30 36 -35 32 -18
31 64 -47 43 27
4 -66 25 -69 -3
|
-18 43 25

-10 25 5
7 18 1
-65 22 -43
|
5 18 -65

-2 36 59 -21 -82
-84 63 -45 16 83
-75 80 -2 4 -4
|
-82 16 -2

-50 54 0 -65
35 -45 -4 45
-19 -51 -50 -24
-33 60 13 -45
34 29 48 44
|
-65 -4 -51 -33

66 -39 -45 18 -62
24 8 -6 19 -21
-14 -38 23 4 -38
-39 20 -7 32 -36
-20 8 -52 21 37
|
-62 19 23 20 -20

86 19 -35 29
-17 19 58 74
10 -88 -23 -62
|
29 58 -88

51 -89 61
64 17 46
|
61 17
---
51 17 17 -65 42 -59 70 -19 67 -9 70 -45 58 -38 -20
-24 10 -43 26 63 -14 23 -54 -22 10 -50 14 -16 -12 -24
-28 -38 -19 -22 -68 -5 -11 11 -13 -45 -13 -17 -58 -54 -27
-7 -17 8 -61 -53 -13 -2 9 8 -45 8 -45 -9 -52 -16
|
51 -24 -28 -7
17 10 -38 -17
17 -43 -19 8
-65 26 -22 -61
42 63 -68 -53
-59 -14 -5 -13
70 23 -11 -2
-19 -54 11 9
67 -22 -13 8
-9 10 -45 -45
70 -50 -13 8
-45 14 -17 -45
58 -16 -58 -9
-38 -12 -54 -52
-20 -24 -27 -16

-10 -36 -22 -42 22 2 -8 -30
9 -77 21 -12 -52 -4 -24 38
25 -32 -32 70 7 19 -34 -12
-59 44 9 -74 23 19 5 -60
|
-10 9 25 -59
-36 -77 -32 44
-22 21 -32 9
-42 -12 70 -74
22 -52 7 23
2 -4 19 19
-8 -24 -34 5
-30 38 -12 -60

-5 33 21 34 -29 0 76 24 -14 47 -55 -8 47
-52 -17 42 23 43 -2 54 16 9 -18 -25 66 57
|
-5 -52
33 -17
21 42
34 23
-29 43
0 -2
76 54
24 16
-14 9
47 -18
-55 -25
-8 66
47 57

-11 -16 -8 65 47 -8 -8
54 -57 55 36 17 -5 -33
19 22 -2 -73 -31 -3 42
-21 -39 10 45 -16 -5 -58
-3 -50 -7 60 5 6 -42
|
-11 54 19 -21 -3
-16 -57 22 -39 -50
-8 55 -2 10 -7
65 36 -73 45 60
47 17 -31 -16 5
-8 -5 -3 -5 6
-8 -33 42 -58 -42

-74 35 68 33 -12 -32 -88 74 45 -62 -50 31 -28 41 33
-65 27 87 -55 -52 70 -28 87 33 -27 87 -18 -56 -60 11
78 -7 -9 -10 5 50 -31 49 -10 50 30 61 -82 76 32
33 45 -14 83 -72 -53 38 1 -50 -18 -64 88 26 55 44
4 0 -66 -89 79 82 73 -8 87 -55 51 77 -13 -82 -49
|
-74 -65 78 33 4
35 27 -7 45 0
68 87 -9 -14 -66
33 -55 -10 83 -89
-12 -52 5 -72 79
-32 70 50 -53 82
-88 -28 -31 38 73
74 87 49 1 -8
45 33 -10 -50 87
-62 -27 50 -18 -55
-50 87 30 -64 51
31 -18 61 88 77
-28 -56 -82 26 -13
41 -60 76 55 -82
33 11 32 44 -49

-12 41 46 -20 3 -13 1
7 37 80 -5 26 -42 33
6 12 66 -39 36 -7 13
|
-12 7 6
41 37 12
46 80 66
-20 -5 -39
3 26 36
-13 -42 -7
1 33 13

-12 -74 -15 25 -63 4 -31 -13
37 -69 -31 23 -36 -30 13 37
28 -57 -9 -28 -4 -37 -16 -30
|
-12 37 28
-74 -69 -57
-15 -31 -9
25 23 -28
-63 -36 -4
4 -30 -37
-31 13 -16
-13 37 -30

16 -20 -8 -58 -21 37 0 6 -52 22 -31
6 -39 -28 -44 -84 6 49 -16 13 -16 0
0 52 -1 62 -5 -9 -1 17 -12 21 -24
|
16 6 0
-20 -39 52
-8 -28 -1
-58 -44 62
-21 -84 -5
37 6 -9
0 49 -1
6 -16 17
-52 13 -12
22 -16 21
-31 0 -24
---
-5 -15 8 -36 34 21 66 34 -32 10 -20 -20 -46 17 13 -11
-12 51 63 5 18 19 19 34 60 18 9 20 -19 -33 15 -28
8 -46 -30 -46 -8 -8 5 -15 -82 2 -35 -43 -10 31 7 9
7 -25 -29 -7 -15 -12 -18 -21 -34 -7 -8 -14 13 15 -5 13
|
13 -11 -5 -15 8 -36 34 21 66 34 -32 10 -20 -20 -46 17
15 -28 -12 51 63 5 18 19 19 34 60 18 9 20 -19 -33
7 9 8 -46 -30 -46 -8 -8 5 -15 -82 2 -35 -43 -10 31
-5 13 7 -25 -29 -7 -15 -12 -18 -21 -34 -7 -8 -14 13 15

44 -28 7 62 22 19
16 -49 -43 28 19 0
-84 41 25 -17 -45 -25
-9 59 22 21 -47 -40
|
22 19 44 -28 7 62
19 0 16 -49 -43 28
-45 -25 -84 41 25 -17
-47 -40 -9 59 22 21

-28 -18 17
74 28 -56
-68 -36 49
32 22 -34
-18 -8 9
|
-18 17 -28
28 -56 74
-36 49 -68
22 -34 32
-8 9 -18

-13 1 30 -49
-5 0 10 -18
54 19 18 -21
16 28 -41 12
84 30 27 -33
-3 -5 -2 -2
-33 4 59 14
5 2 1 -1
13 22 -33 10
-19 -39 -11 -28
-13 -27 -7 -20
-6 0 13 -19
|
30 -49 -13 1
10 -18 -5 0
18 -21 54 19
-41 12 16 28
27 -33 84 30
-2 -2 -3 -5
59 14 -33 4
1 -1 5 2
-33 10 13 22
-11 -28 -19 -39
-7 -20 -13 -27
13 -19 -6 0

46 40 65 -56 -50
-1 14 62 42 -67
-3 0 17 39 -44
29 67 15 13 -2
35 -6 -34 52 62
76 -37 47 74 41
-13 37 27 -43 -57
-15 48 25 10 -43
29 -12 40 -77 -22
0 20 -26 7 -7
-50 15 6 -34 -35
|
-56 -50 46 40 65
42 -67 -1 14 62
39 -44 -3 0 17
13 -2 29 67 15
52 62 35 -6 -34
74 41 76 -37 47
-43 -57 -13 37 27
10 -43 -15 48 25
-77 -22 29 -12 40
7 -7 0 20 -26
-34 -35 -50 15 6

-54 56 63 11 -71 -9 35
-20 -53 -30 16 10 53 -63
-2 -12 2 5 -14 -65 -17
6 -21 -15 -1 23 51 -21
10 -26 -12 21 33 86 -4
-21 -1 -22 -4 61 33 26
-2 -19 1 4 -21 -13 -43
-8 -67 -53 13 49 40 -73
-60 54 45 6 -26 -14 68
33 3 -9 18 45 7 73
|
-9 35 -54 56 63 11 -71
53 -63 -20 -53 -30 16 10
-65 -17 -2 -12 2 5 -14
51 -21 6 -21 -15 -1 23
86 -4 10 -26 -12 21 33
33 26 -21 -1 -22 -4 61
-13 -43 -2 -19 1 4 -21
40 -73 -8 -67 -53 13 49
-14 68 -60 54 45 6 -26
7 73 33 3 -9 18 45
